Questions about the grid below. Indices start at 0.
1) The entry at row 0, column 1?
2) The bottom entry of the column that holds the smallest entry?
3) The entry in the top-right corner?
4) The entry just right of the smallest entry?
5) The entry just right of 60?
6) The entry in row 2 and column 0?
7) The entry in the bottom-right corner?
8) The top-left entry?
[[  3  60  15  26 -21]
 [-10 -32 -55 -24  14]
 [ 66  35 -13   1  22]
 [-72  -5   7 -18 -52]
 [ -9 -10  -3  26  19]
 [-46  45 -44  32   6]
 [-33  33 -19  19  25]
 [ 19 -71 -40  20 -16]
 [-41 -16  57 -28  30]
 [ 24   1  16  65  -8]]
1) 60
2) 24
3) -21
4) -5
5) 15
6) 66
7) -8
8) 3

[-0.070 -0.070  0.171  0.032  0.112 -0.148  0.082 -0.099  0.164]
The 3rd entry from the left is 0.171
The second smallest entry -> -0.099
Read off the 1st entry.
A: -0.070
The 3rd entry from the right -> 0.082
The 5th-last entry: 0.112
Read off the 4th entry.
A: 0.032

M = 0.14,0.02,0.09,-0.19,-0.11,0.04,-0.22,-0.10,-0.04,-0.03,0.19,-0.04,-0.21,-0.09
What is the entry just left of -0.22?
Answer: 0.04
The entry just left of 0.02: 0.14
The entry just right of -0.03 -> 0.19

Questions about the row below.
1) Find the entry just right of the largest entry.
2) Find the entry just left of 20.
[51 15 -9 20]
1) 15
2) -9
